Here is a tiny trained network, its code and every weight. The questions are about switching its units off for an input and a target symbol, where a switched-off unit gives its printed mean instead of its output.

import numpy as np


def w(rows, s, z=0):
    codes = np.array(rows[::2]) - 128.0
    scale = np.full(codes.shape[1], s)
    scale[-1] = z or s
    return codes * scale


def norm(h):
    return h / np.sqrt((h * h).mean(-1, keepdims=True) + 1e-5)


def f(y):
    return np.maximum(y, 0)


def softmax(a):
    e = np.exp(a - a.max(-1, keepdims=True))
    return e / e.sum(-1, keepdims=True)


def log_softmax(a):
    a = a - a.max(-1, keepdims=True)
    return a - np.log(np.exp(a).sum(-1, keepdims=True))


def net(x, mask):
    ids = ['αβγδεζθπστφψ'.index(c) for c in x.split()]
    T = len(ids)
    res = E[ids] + P[:T]
    q, k, v = (norm(res) @ M[0].T for M in (Q, K, V))
    z = softmax(np.where(np.tri(T) > 0, q @ k.T / 4**0.5, -1e9)) @ v
    res = res + np.where(mask[0], z, O[0][:, -1]) @ O[0][:, :-1]
    y = f(norm(res) @ A[0][:, :-1].T + A[0][:, -1])
    res = res + np.where(mask[1:13], y, B[0][:, -1]) @ B[0][:, :-1]
    return log_softmax(norm(res)[-1] @ U[:, :-1].T + U[:, -1])


Q, K, V, O, A, B = {}, {}, {}, {}, {}, {}
E = w([
[214,86,107,120,95],'α',
[194,77,102,144,111],'β',
[149,64,110,164,153],'γ',
[213,110,121,81,100],'δ',
[178,86,109,118,128],'ε',
[154,91,125,107,149],'ζ',
[120,90,103,174,163],'θ',
[136,69,125,130,180],'π',
[200,101,121,87,111],'σ',
[160,116,114,129,128],'τ',
[254,79,111,135,54],'φ',
[160,127,118,100,132],'ψ',
],0.0086)
P = w([
[69,117,93,117,111],'0',
[187,190,86,238,222],'1',
[254,160,115,81,252],'2',
[43,102,123,109,82],'3',
[192,169,131,245,215],'4',
[203,175,164,17,209],'5',
[50,108,151,112,76],'6',
[200,164,137,247,206],'7',
[168,166,162,6,191],'8',
[62,126,180,120,67],'9',
[203,168,145,242,202],'10',
[134,184,130,9,154],'11',
[100,137,180,107,26],'12',
],0.016)
Q[0] = w([
[136,113,75,3,131],'h1',
[158,127,178,61,168],'h1',
[174,126,135,185,104],'h1',
[128,160,96,91,65],'h1',
],0.016)
K[0] = w([
[128,128,251,114,111],'h1',
[86,73,193,153,80],'h1',
[129,106,68,88,133],'h1',
[133,149,141,181,125],'h1',
],0.015)
V[0] = w([
[149,168,154,74,150],'h1',
[128,104,145,7,131],'h1',
[53,152,181,159,154],'h1',
[65,216,98,67,116],'h1',
],0.016)
O[0] = w([
[232,134,41,71,156,2],'h1',
[153,219,5,126,96,181],'h1',
[181,80,144,192,184,28],'h1',
[156,10,29,149,138,142],'h1',
],0.013,0.0053)
A[0] = w([
[182,174,153,147,155,130],'n1',
[113,110,152,223,98,55],'n2',
[50,103,128,113,30,149],'n3',
[87,123,58,136,54,122],'n4',
[121,76,151,214,126,9],'n5',
[173,178,170,179,137,118],'n6',
[134,16,127,51,106,136],'n7',
[217,135,182,165,175,108],'n8',
[120,61,204,154,119,165],'n9',
[121,125,111,185,144,131],'n10',
[97,189,251,139,114,137],'n11',
[113,82,128,58,132,211],'n12',
],0.017,0.014)
B[0] = w([
[123,152,138,186,147,147],'n1',
[183,135,134,71,129,142],'n2',
[7,18,86,145,80,197],'n3',
[83,110,181,103,115,164],'n4',
[141,92,114,86,210,135],'n5',
[80,157,162,119,196,151],'n6',
[102,137,181,75,150,148],'n7',
[62,105,87,136,163,146],'n8',
[90,146,100,117,35,188],'n9',
[160,160,161,86,88,155],'n10',
[207,96,118,136,132,251],'n11',
[115,103,185,145,77,189],'n12',
],0.017,0.018)
U = w([
[28,95,116,117,88,119],'α',
[166,105,182,137,42,106],'β',
[213,113,205,159,152,91],'γ',
[114,177,60,98,89,114],'δ',
[103,211,198,85,98,108],'ε',
[151,198,129,196,113,200],'ζ',
[105,59,162,84,209,72],'θ',
[86,155,118,144,198,254],'π',
[115,185,72,93,81,107],'σ',
[188,71,87,60,143,66],'τ',
[119,95,135,253,148,86],'φ',
[162,103,31,200,128,119],'ψ',
],0.018,0.0067)

Each question gives the input, a string of symbols that net reads in full, and the target symbol t.
The units are the heads (4 rows each of Q, K, V and O) and the neurons (one row each of A and B). Each row of codes is followed by its name. A weight is (code - 128) times the scale printed after its matrix; where a second scale follows, it is the last column's (O, A, B and U).
mask holds one flag per unit, heads first, then neurons. A switched-off unit (its flag False) gives its mean, the last column of its rows in O or B, instead of its output. The means were averaged over made-up inputs and are rounded, as every weight is.
A unit's drop is (log p(t) with every unit on - log p(t) with that unit switched off) / (log p(t) with every unit on - log p(t) with every unit switched off).
The circuit of an input: a set's keep is (log p(t) with only the set's units on - log p(t) with every unit switched off) / (log p(t) with every unit on - log p(t) with every unit switched off). Starting from the 12 units with the biggest drops (on a tie, the unit counted first), units are removed one at a time, each time the one whose removal leaves the highest keep (on an exact tie, the one counted first), for as long as the keep stays at least 0.8.
units of the circuit, in order: the units of the circuit, biggest drop first
unit that matters most: the unit with the biggest drop
top k neurons: the k neurons with the biggest drops, biggest first
drop of u: that unit's drop, to one decimal
input ζ α β τ φ ψ τ ψ ψ γ γ, target ζ: top 4 neurons -> (n3 n10 n11 n9)
input σ τ φ, target δ: units of the circuit, in order -> (h1)
input ψ φ δ γ β β θ γ γ ψ φ φ, target τ: top 2 neurons -> (n3 n9)
input π ε φ σ α δ τ τ τ δ θ δ, target σ: units of the circuit, in order -> (h1 n11 n3)
input σ δ ζ τ π, target σ: top 2 neurons -> (n3 n11)
input ζ ψ σ τ α θ ψ δ σ, target τ: units of the circuit, in order -> (h1 n3)
input θ δ ε α γ β, target ε: units of the circuit, in order -> (n3 n11)
input ε γ σ α ε, target ε: units of the circuit, in order -> (n11 n3 n10)
input γ π α φ δ, target γ: top 3 neurons -> (n3 n11 n2)
input ε τ γ φ α δ α π δ ψ ε ε, target τ: units of the circuit, in order -> (h1 n3)
input θ α σ θ γ ζ τ ε φ ε α σ, target ζ: top 2 neurons -> (n3 n11)
input σ φ β ψ ε, target σ: units of the circuit, in order -> (h1 n3 n11)
input τ ψ γ τ ψ α, target θ: top 2 neurons -> (n9 n11)
input γ ψ α ζ τ β σ τ, target γ: units of the circuit, in order -> (n3 n2)
input ψ ψ δ ε π θ α α, target ψ: units of the circuit, in order -> (h1)
input τ ψ θ θ γ τ ψ θ τ β α δ, target γ: units of the circuit, in order -> (h1 n3 n9)
input σ γ α τ τ π τ β θ σ ψ, target σ: top 2 neurons -> (n3 n11)
input θ π δ δ τ τ γ γ γ ε ψ τ, target ζ: top 4 neurons -> (n3 n11 n9 n1)
input α ε θ α α ε δ φ ε δ τ γ, target σ: top 2 neurons -> (n11 n3)
input π τ γ ζ ε α φ ε ζ δ δ, target π: unit that matters most -> n8
input ζ θ ζ α θ ψ, target ε: top 3 neurons -> (n3 n11 n9)
input β π τ τ, target β: top 4 neurons -> (n11 n12 n8 n6)
input δ δ σ β φ ψ δ τ, target δ: top 2 neurons -> (n3 n11)
input τ φ π τ π ψ φ θ δ ζ ε, target τ: top 2 neurons -> (n5 n3)
input β β α ε δ δ, target ζ: top 3 neurons -> (n3 n11 n1)
input α σ π β θ τ ζ β, target α: top 2 neurons -> (n3 n12)
input ε τ σ θ ζ β τ δ, target ε: drop of n2 -> 0.0
input ψ φ ψ θ τ, target ψ: drop of n3 -> 0.2
input τ π ζ ε ψ φ α β, target τ: drop of n10 -> 0.2
